Below are the code and all the weights of a small trained network. Each question names an input and a class and asks about switching units off, where a switched-off unit gives its printed mean instead of its output.

import numpy as np


def w(rows, s, z=0):
    codes = np.array(rows[::2]) - 128.0
    scale = np.full(codes.shape[1], s)
    scale[-1] = z or s
    return codes * scale


def norm(h):
    return h / np.sqrt((h * h).mean(-1, keepdims=True) + 1e-5)


def f(y):
    return np.maximum(y, 0)


def log_softmax(a):
    a = a - a.max(-1, keepdims=True)
    return a - np.log(np.exp(a).sum(-1, keepdims=True))


def net(x, mask):
    res = np.array(x, float).reshape(1, 5) / 4 @ E
    u = 0
    for l in range(3):
        y = f(norm(res) @ A[l][:, :-1].T + A[l][:, -1])
        res = res + np.where(mask[u : u + 8], y, B[l][:, -1]) @ B[l][:, :-1]
        u += 8
    return log_softmax(norm(res)[-1] @ U[:, :-1].T + U[:, -1])


A, B = {}, {}
E = w([
[135,165,103,157,155,94,133,167],'x0',
[104,136,190,51,48,132,23,241],'x1',
[93,132,160,116,169,131,110,96],'x2',
[177,207,84,130,124,235,114,98],'x3',
[65,1,25,174,174,192,74,216],'x4',
],0.006)
A[0] = w([
[235,156,107,2,191,191,63,166,105],'L0N0',
[222,230,138,114,127,119,104,68,95],'L0N1',
[121,192,192,67,58,61,82,109,143],'L0N2',
[156,150,124,11,100,27,52,151,56],'L0N3',
[81,58,90,146,147,154,105,151,76],'L0N4',
[84,199,209,52,96,149,49,240,24],'L0N5',
[53,92,170,89,97,34,148,186,4],'L0N6',
[37,186,81,107,111,194,73,192,254],'L0N7',
],0.007,0.0039)
B[0] = w([
[72,141,164,157,133,243,160,126,184],'L0N0',
[129,145,74,105,177,161,105,137,219],'L0N1',
[164,161,151,116,157,103,120,194,240],'L0N2',
[192,69,235,146,92,110,60,123,200],'L0N3',
[167,153,13,106,106,69,103,125,202],'L0N4',
[180,74,168,216,81,111,117,121,230],'L0N5',
[35,125,87,70,5,204,254,93,201],'L0N6',
[96,96,143,124,114,201,69,92,255],'L0N7',
],0.0087,0.0061)
A[1] = w([
[145,149,128,159,211,140,167,92,88],'L1N0',
[173,116,129,155,145,73,150,49,133],'L1N1',
[85,65,85,77,102,117,110,153,137],'L1N2',
[25,64,199,65,85,10,187,222,74],'L1N3',
[173,136,161,167,132,96,55,76,163],'L1N4',
[71,84,134,109,141,70,229,117,182],'L1N5',
[255,220,203,67,101,53,193,125,4],'L1N6',
[220,163,168,41,152,74,112,114,69],'L1N7',
],0.008,0.002)
B[1] = w([
[160,119,136,142,96,69,119,110,198],'L1N0',
[180,11,141,196,51,140,148,137,191],'L1N1',
[131,153,143,87,161,121,129,196,219],'L1N2',
[127,224,119,150,119,161,185,127,247],'L1N3',
[135,110,49,138,119,83,92,178,178],'L1N4',
[125,214,151,130,76,174,180,147,209],'L1N5',
[93,92,81,60,182,131,86,87,253],'L1N6',
[81,89,97,128,219,129,110,155,200],'L1N7',
],0.012,0.0059)
A[2] = w([
[189,91,178,169,81,122,95,119,253],'L2N0',
[112,90,74,50,207,116,118,197,105],'L2N1',
[123,121,139,63,123,70,199,146,51],'L2N2',
[88,84,123,41,116,165,88,146,41],'L2N3',
[147,120,24,184,123,129,191,77,238],'L2N4',
[144,254,158,157,145,222,123,82,135],'L2N5',
[156,168,161,157,153,224,99,114,32],'L2N6',
[115,71,46,158,163,178,63,209,80],'L2N7',
],0.0096,0.0031)
B[2] = w([
[195,77,114,175,177,64,104,131,203],'L2N0',
[105,137,45,87,221,118,116,47,213],'L2N1',
[52,211,91,107,162,132,177,75,150],'L2N2',
[139,110,131,159,147,8,124,95,189],'L2N3',
[103,134,199,126,87,154,84,186,239],'L2N4',
[48,186,128,87,68,142,197,166,200],'L2N5',
[117,195,95,121,135,144,225,216,171],'L2N6',
[155,134,151,82,166,67,155,41,254],'L2N7',
],0.011,0.0092)
U = w([
[131,105,29,48,251,46,100,29,2],'0',
[235,23,196,248,61,80,63,191,164],'1',
[71,238,104,114,54,216,232,196,185],'2',
],0.011,0.0034)

Each question gives the input, the list of numbers given to net, and the class t.
The units are the neurons (one row each of A and B). Each row of codes is followed by its name. A weight is (code - 128) times the scale printed after its matrix; where a second scale follows, it is the last column's (A, B and U).
mask holds one flag per neuron, layer by layer. A switched-off neuron (its flag False) gives its mean, the last column of its row in B, instead of its output. The means were averaged over made-up inputs and are rounded, as every weight is.
A unit's drop is (log p(t) with every unit on - log p(t) with that unit switched off) / (log p(t) with every unit on - log p(t) with every unit switched off).
The circuit of an input: a set's keep is (log p(t) with only the set's units on - log p(t) with every unit switched off) / (log p(t) with every unit on - log p(t) with every unit switched off). Starting from the 12 units with the biggest drops (on a tie, the unit counted first), units are removed one at a time, each time the one whose removal leaves the highest keep (on an exact tie, the one counted first), for as long as the keep stays at least 0.8.
circuit, biggest first: the units of the circuit, biggest drop first
top k neurons: the k neurons with the biggest drops, biggest first
k most important neurons of layer l: the k neurons of layer l with the biggest drops, biggest first
drop when u is switched off: that unit's drop, to one decimal
input [-5,8,-1,3,-5], class 1: circuit, biggest first	[L0N5]
input [5,7,0,2,-6], class 1: top 4 neurons	[L0N5, L0N3, L0N0, L0N4]
input [-1,-5,-8,-6,1], class 2: top 2 neurons	[L1N5, L0N5]
input [8,-6,-5,7,-1], class 2: top 2 neurons	[L0N5, L0N3]
input [3,-5,-5,5,-3], class 1: 3 most important neurons of layer 0	[L0N2, L0N6, L0N0]
input [3,4,6,5,4], class 2: top 3 neurons	[L0N0, L0N3, L1N6]
input [4,-5,7,7,-4], class 2: top 2 neurons	[L0N1, L0N5]
input [8,6,-1,-7,0], class 2: 3 most important neurons of layer 1	[L1N3, L1N1, L1N0]
input [5,-8,4,7,-4], class 1: 2 most important neurons of layer 0	[L0N6, L0N0]
input [-5,-5,-4,-6,-4], class 2: 2 most important neurons of layer 0	[L0N5, L0N7]
input [-2,6,-6,-1,-5], class 1: 3 most important neurons of layer 0	[L0N5, L0N3, L0N4]
input [8,8,-2,4,8], class 0: top 4 neurons	[L2N7, L1N1, L2N4, L0N4]
input [-1,-7,6,-6,5], class 1: top 2 neurons	[L0N6, L1N1]
input [5,3,4,-8,0], class 2: top neuron	[L0N6]
input [-1,4,-7,-1,-3], class 1: top 2 neurons	[L0N5, L0N3]
input [-2,7,1,-6,-3], class 1: top 2 neurons	[L0N3, L0N5]
input [-4,2,5,-1,-1], class 1: drop when L0N5 is switched off	0.9
input [-6,5,-6,4,-6], class 0: drop when L0N2 is switched off	0.5
